Small tables with named rows and columns. After each table, cells are looked up by row and column.

Table Gotet
        Fakorod  Vezanu  Bapinek  Segapu  Danumat  Lalepu  Tifivil     Nin     Buk
Kevesu   -1.970  -9.704   -5.799   4.025   -2.848  -1.763    2.271   3.005  -0.854
Zifote   -0.662  -8.257    2.764  -4.395   -5.762  -0.007    1.301  -1.412  -2.842
Sibof    -0.138  -7.593    7.405  -6.961   -0.579  -0.636   -4.986  -3.500  -4.705
Bukido   -0.431   6.454    4.090  -7.108    0.127  -0.633   -4.886  -5.693  -1.964
Matodo   -0.323  -6.685    6.399  -5.715    1.480  -1.199   -6.384  -3.199  -4.525

Bukido, Fakorod: -0.431
Matodo, Vezanu: -6.685
Zifote, Tifivil: 1.301
Bukido, Tifivil: -4.886
Kevesu, Danumat: -2.848
Kevesu, Vezanu: -9.704
Bukido, Bapinek: 4.090
Zifote, Danumat: -5.762
Zifote, Segapu: -4.395
Bukido, Lalepu: -0.633
Bukido, Nin: -5.693
Matodo, Danumat: 1.480
Zifote, Nin: -1.412
Matodo, Segapu: -5.715

Movomok
         Tazus  Bofo  Sok  Kavesa  Nenil  Fenevep
Disutiv    252   109   56     103    253      252
Rabuf      121   203  153     202    121      122
Bef        161   158  104     150    161      159
Laz        200   136   97     131    201      201
Tel        167   153   98     145    167      164
Kek        149   146  145     147    150      150
Miligu     227   116  112     114    225      228
Nutu       104   147  225     154    104      104
Lepa       164   177  185     183    163      168
Mimek      216   139   80     132    216      216
Sez        162   143  172     147    161      163
Nuv        144   177  182     180    141      146
Gez        208   135  112     132    208      210
Segora     169   142  136     143    170      171

Fenevep of Segora = 171
Nenil of Mimek = 216
Nenil of Sez = 161
Fenevep of Disutiv = 252
Sok of Nutu = 225
Fenevep of Laz = 201
Kavesa of Tel = 145
Sok of Mimek = 80
Bofo of Mimek = 139
Bofo of Nuv = 177
Kavesa of Laz = 131
Nenil of Laz = 201
Sok of Tel = 98
Sok of Sez = 172
Fenevep of Miligu = 228
Fenevep of Nutu = 104
Kavesa of Mimek = 132
Fenevep of Mimek = 216

Loda.csv
,Vitoni,Penutev,Voder,Gurib,Bitis,Lesib,Kopab,Kon
Pivud,-0.545,0.048,2.516,0.521,-2.049,2.277,-0.729,-0.488
Buketa,3.637,3.234,-7.347,6.327,-2.253,-1.245,3.144,5.240
Dudep,2.720,2.246,0.634,-0.339,-3.001,-0.964,1.112,-0.457
Losafe,0.799,-1.228,-2.765,-0.998,-2.926,1.277,-2.084,1.379
Dos,-1.891,-2.852,0.880,-2.625,-0.514,0.592,-2.860,-1.563
Vimuge,-4.084,4.176,-0.854,-0.971,3.082,0.823,-0.049,2.224

What is the Penutev of Buketa in Loda?
3.234
What is the Penutev of Dos in Loda?
-2.852
What is the Gurib of Pivud in Loda?
0.521
What is the Vitoni of Buketa in Loda?
3.637
What is the Kon of Buketa in Loda?
5.240
What is the Gurib of Vimuge in Loda?
-0.971
What is the Vitoni of Pivud in Loda?
-0.545
What is the Kopab of Pivud in Loda?
-0.729
What is the Vitoni of Dudep in Loda?
2.720
What is the Lesib of Losafe in Loda?
1.277
What is the Gurib of Losafe in Loda?
-0.998
What is the Bitis of Vimuge in Loda?
3.082
What is the Voder of Dudep in Loda?
0.634
What is the Kopab of Losafe in Loda?
-2.084

Dat:
,Toz,Zam,Nelez,Bipit,Lel,Pamumik,Dukudit,Sido
Las,83,160,211,89,51,68,114,103
Lopa,184,109,96,114,10,153,138,79
Let,79,181,160,65,120,206,68,93

What is the Toz of Las in Dat?
83
What is the Dukudit of Las in Dat?
114
What is the Nelez of Lopa in Dat?
96
What is the Lel of Las in Dat?
51
What is the Sido of Las in Dat?
103
What is the Dukudit of Let in Dat?
68
What is the Nelez of Las in Dat?
211
What is the Sido of Lopa in Dat?
79
What is the Pamumik of Las in Dat?
68
What is the Nelez of Let in Dat?
160
What is the Lel of Lopa in Dat?
10
What is the Bipit of Let in Dat?
65

Table Dab
cols = Febifek, Rop, Butid, Lin, Mufu, Ruzeri, Lorovos
Logumam: [0.29, 0.35, 0.17, 0.47, 0.54, 0.43, 0.59]
Losikon: [0.26, 0.29, 0.28, 0.50, 0.55, 0.47, 0.42]
Ledagu: [0.52, 0.45, 0.59, 0.62, 0.53, 0.60, 0.36]
Fatabi: [0.71, 0.72, 0.66, 0.76, 0.78, 0.34, 0.36]
Zelefo: [0.50, 0.55, 0.48, 0.51, 0.67, 0.58, 0.63]
Lor: [0.35, 0.36, 0.17, 0.50, 0.51, 0.50, 0.38]
Rore: [0.59, 0.66, 0.57, 0.56, 0.49, 0.47, 0.64]
Zaluso: [0.50, 0.52, 0.44, 0.44, 0.53, 0.40, 0.44]
Balaloz: [0.65, 0.68, 0.40, 0.90, 0.49, 0.43, 0.55]
Ditas: [0.49, 0.43, 0.37, 0.56, 0.47, 0.33, 0.35]
Nav: [0.38, 0.40, 0.32, 0.43, 0.55, 0.54, 0.41]
Zer: [0.61, 0.60, 0.34, 0.67, 0.50, 0.41, 0.62]
Namoba: [0.38, 0.39, 0.25, 0.73, 0.58, 0.44, 0.51]
Lusi: [0.31, 0.27, 0.02, 0.50, 0.51, 0.46, 0.43]

What is the Mufu of Namoba in Dab? 0.58
What is the Ruzeri of Zer in Dab? 0.41
What is the Mufu of Zelefo in Dab? 0.67
What is the Rop of Lor in Dab? 0.36
What is the Rop of Logumam in Dab? 0.35
What is the Ruzeri of Rore in Dab? 0.47
What is the Lin of Ledagu in Dab? 0.62
What is the Lin of Rore in Dab? 0.56
What is the Rop of Losikon in Dab? 0.29
What is the Febifek of Namoba in Dab? 0.38
What is the Butid of Logumam in Dab? 0.17
What is the Butid of Rore in Dab? 0.57
What is the Butid of Zelefo in Dab? 0.48
What is the Rop of Zaluso in Dab? 0.52
What is the Lorovos of Balaloz in Dab? 0.55
What is the Lin of Losikon in Dab? 0.50
Row with the largest Febifek: Fatabi

